Below is a small trained network, with its code and all its weights. Each question gives an input and a class and asks what happens when units are switched off, that is, made to give their printed mean instead of their output.

import numpy as np


def w(rows, s, z=0):
    codes = np.array(rows[::2]) - 128.0
    scale = np.full(codes.shape[1], s)
    scale[-1] = z or s
    return codes * scale


def norm(h):
    return h / np.sqrt((h * h).mean(-1, keepdims=True) + 1e-5)


def f(y):
    return np.maximum(y, 0)


def log_softmax(a):
    a = a - a.max(-1, keepdims=True)
    return a - np.log(np.exp(a).sum(-1, keepdims=True))


def net(x, mask):
    res = np.array(x, float).reshape(1, 6) / 4 @ E
    u = 0
    for l in range(2):
        y = f(norm(res) @ A[l][:, :-1].T + A[l][:, -1])
        res = res + np.where(mask[u : u + 16], y, B[l][:, -1]) @ B[l][:, :-1]
        u += 16
    return log_softmax(norm(res)[-1] @ U[:, :-1].T + U[:, -1])


A, B = {}, {}
E = w([
[218,170,150,137,230,121,53,237,129],'x0',
[53,145,135,130,254,49,183,88,164],'x1',
[98,100,153,178,122,76,109,152,10],'x2',
[136,110,120,132,136,126,107,116,135],'x3',
[95,73,169,71,159,179,130,151,116],'x4',
[69,126,100,92,95,79,74,187,164],'x5',
],0.0088)
A[0] = w([
[26,137,37,106,113,76,39,217,98,53],'0.n1',
[135,124,123,147,85,143,105,155,61,122],'0.n2',
[72,124,80,101,103,58,111,192,164,4],'0.n3',
[217,110,175,216,191,183,209,74,51,1],'0.n4',
[166,150,152,155,148,181,184,65,122,65],'0.n5',
[94,91,112,158,79,91,193,114,82,70],'0.n6',
[167,137,99,231,79,37,131,124,118,62],'0.n7',
[93,45,189,138,162,148,100,161,72,121],'0.n8',
[45,82,82,147,89,118,119,219,219,5],'0.n9',
[154,223,2,189,105,58,155,101,140,17],'0.n10',
[121,54,171,32,179,138,152,174,121,44],'0.n11',
[71,13,207,60,134,179,133,142,89,72],'0.n12',
[181,164,144,96,164,134,109,133,138,52],'0.n13',
[158,149,58,217,99,60,136,131,130,32],'0.n14',
[167,159,34,99,66,176,104,142,78,29],'0.n15',
[85,140,152,153,190,62,111,113,86,127],'0.n16',
],0.0091,0.005)
B[0] = w([
[245,51,217,73,155,86,147,75,50,251],'0.n1',
[102,100,137,227,113,165,175,149,105,212],'0.n2',
[169,71,201,75,172,89,120,64,135,184],'0.n3',
[216,73,237,38,83,8,154,114,104,232],'0.n4',
[144,86,147,33,137,97,115,105,143,197],'0.n5',
[97,104,64,99,100,103,67,112,94,201],'0.n6',
[90,221,139,97,131,156,73,130,94,209],'0.n7',
[119,206,107,144,96,109,105,137,89,241],'0.n8',
[206,107,175,48,110,61,172,69,130,183],'0.n9',
[113,173,191,113,189,216,50,56,167,217],'0.n10',
[111,254,193,169,158,183,70,77,179,205],'0.n11',
[118,221,132,145,131,165,11,64,146,243],'0.n12',
[131,168,70,122,113,97,135,149,127,181],'0.n13',
[96,219,173,95,129,195,88,97,122,188],'0.n14',
[92,66,183,149,106,161,92,134,206,192],'0.n15',
[100,97,111,222,158,123,207,165,98,255],'0.n16',
],0.0076,0.0053)
A[1] = w([
[70,129,136,151,188,97,128,123,94,133],'1.n1',
[76,132,146,119,96,118,174,61,117,51],'1.n2',
[115,177,141,143,124,116,79,133,102,149],'1.n3',
[146,83,131,175,93,183,133,153,128,5],'1.n4',
[181,93,109,120,79,161,113,120,118,114],'1.n5',
[132,101,105,148,89,180,115,153,126,44],'1.n6',
[106,109,122,132,123,172,154,153,120,18],'1.n7',
[149,109,65,70,146,174,135,144,251,7],'1.n8',
[85,94,94,194,137,105,97,151,54,152],'1.n9',
[74,75,20,133,91,143,142,69,138,13],'1.n10',
[150,126,67,93,157,151,187,112,183,70],'1.n11',
[106,136,81,118,134,163,132,152,159,19],'1.n12',
[187,152,106,159,189,114,132,241,117,97],'1.n13',
[157,137,145,128,97,125,189,106,134,4],'1.n14',
[84,100,84,166,222,107,205,85,159,41],'1.n15',
[189,190,169,165,159,124,157,153,141,57],'1.n16',
],0.014,0.0028)
B[1] = w([
[181,142,154,176,53,160,126,149,181,240],'1.n1',
[133,93,84,106,210,142,75,154,146,225],'1.n2',
[102,139,114,124,134,151,188,91,152,250],'1.n3',
[102,141,128,139,120,71,103,185,199,161],'1.n4',
[96,138,168,147,214,67,128,148,155,204],'1.n5',
[110,140,189,202,146,98,135,189,223,161],'1.n6',
[136,156,152,145,122,114,86,126,113,131],'1.n7',
[154,145,118,174,94,125,232,108,41,219],'1.n8',
[184,179,86,117,103,136,253,144,126,216],'1.n9',
[114,96,47,93,193,156,105,148,95,182],'1.n10',
[145,170,152,162,49,107,178,154,50,184],'1.n11',
[186,147,110,127,106,108,115,88,115,137],'1.n12',
[46,65,37,78,128,143,97,93,105,250],'1.n13',
[150,115,134,96,135,100,69,147,118,153],'1.n14',
[115,117,191,168,70,116,41,232,178,223],'1.n15',
[93,78,97,101,136,143,96,106,158,254],'1.n16',
],0.011,0.0073)
U = w([
[186,49,214,48,138,45,117,99,120,95],'0',
[84,112,185,206,100,112,112,227,206,120],'1',
[56,64,6,78,172,165,107,126,108,91],'2',
[102,228,178,129,144,223,96,53,145,84],'3',
[150,158,116,157,75,121,228,139,69,255],'4',
],0.016,0.0047)

Each question gives the input, the list of numbers given to net, and the class t.
The units are the neurons (one row each of A and B). Each row of codes is followed by its name. A weight is (code - 128) times the scale printed after its matrix; where a second scale follows, it is the last column's (A, B and U).
mask holds one flag per neuron, layer by layer. A switched-off neuron (its flag False) gives its mean, the last column of its row in B, instead of its output. The means were averaged over made-up inputs and are rounded, as every weight is.
A unit's drop is (log p(t) with every unit on - log p(t) with that unit switched off) / (log p(t) with every unit on - log p(t) with every unit switched off).
The circuit of an input: a set's keep is (log p(t) with only the set's units on - log p(t) with every unit switched off) / (log p(t) with every unit on - log p(t) with every unit switched off). Starting from the 12 units with the biggest drops (on a tie, the unit counted first), units are removed one at a time, each time the one whose removal leaves the highest keep (on an exact tie, the one counted first), for as long as the keep stays at least 0.8.
circuit, biggest first: the units of the circuit, biggest drop first
unit that matters most: the unit with the biggest drop
k most important neurons: the k neurons with the biggest drops, biggest first
k most important neurons of layer l: the k neurons of layer l with the biggest drops, biggest first
input [0,-5,8,5,8,4], class 3: circuit, biggest first : [0.n12]
input [4,-6,0,2,7,2], class 3: 3 most important neurons of layer 1 : [1.n15 1.n3 1.n1]
input [-5,-5,5,5,6,-3], class 3: 3 most important neurons of layer 0 : [0.n12 0.n16 0.n8]
input [0,-6,0,1,-3,7], class 0: 2 most important neurons of layer 0 : [0.n1 0.n9]
input [7,-5,0,-3,7,1], class 2: 2 most important neurons of layer 1 : [1.n13 1.n1]
input [-6,-1,-8,-5,7,3], class 4: 4 most important neurons of layer 1 : [1.n8 1.n11 1.n13 1.n16]
input [-8,8,6,-7,4,-1], class 1: 2 most important neurons : [1.n15 1.n1]
input [7,2,-8,-1,6,3], class 4: circuit, biggest first : [1.n8 0.n12]
input [-2,8,-2,5,7,8], class 0: 4 most important neurons : [0.n9 0.n1 0.n3 0.n2]
input [-4,-2,-3,4,-2,3], class 2: 4 most important neurons : [1.n10 0.n4 0.n1 1.n2]
input [-1,-6,7,-4,7,3], class 3: 3 most important neurons of layer 0 : [0.n12 0.n16 0.n8]
input [6,-1,7,-2,7,5], class 3: 2 most important neurons of layer 1 : [1.n8 1.n11]
input [5,-7,-1,-6,7,7], class 0: 3 most important neurons of layer 0 : [0.n1 0.n9 0.n16]
input [0,-8,1,1,-8,-4], class 1: unit that matters most : 0.n15
input [-7,-5,-3,4,8,7], class 3: 4 most important neurons : [0.n12 1.n13 0.n4 0.n16]
input [6,-1,-7,-2,-4,-5], class 4: 4 most important neurons of layer 0 : [0.n1 0.n16 0.n5 0.n8]
input [-7,1,2,7,8,1], class 3: 3 most important neurons : [0.n12 0.n11 1.n13]
input [3,-8,-6,-6,6,8], class 0: 3 most important neurons of layer 1 : [1.n15 1.n1 1.n8]
input [-4,5,-6,7,0,1], class 4: 3 most important neurons : [1.n8 1.n11 0.n16]
input [-6,-6,4,-4,0,-8], class 0: unit that matters most : 0.n4
input [-4,-1,6,8,6,1], class 3: 2 most important neurons of layer 0 : [0.n12 0.n11]
input [-8,8,0,7,8,4], class 1: 4 most important neurons of layer 1 : [1.n15 1.n1 1.n13 1.n16]
input [3,5,5,7,-1,-2], class 1: 2 most important neurons : [0.n16 1.n15]
input [3,-2,4,-4,-3,2], class 4: 2 most important neurons of layer 1 : [1.n9 1.n2]
input [-8,-1,8,-2,4,2], class 2: 4 most important neurons : [1.n10 1.n2 0.n6 1.n8]
input [3,-6,8,-5,6,8], class 0: 2 most important neurons of layer 0 : [0.n1 0.n16]
input [6,8,1,-2,-2,-5], class 1: most important neuron : [1.n15]
input [8,-7,1,3,2,-2], class 2: 3 most important neurons of layer 1 : [1.n13 1.n15 1.n1]
input [6,7,-6,3,1,-6], class 1: 2 most important neurons : [1.n15 0.n1]
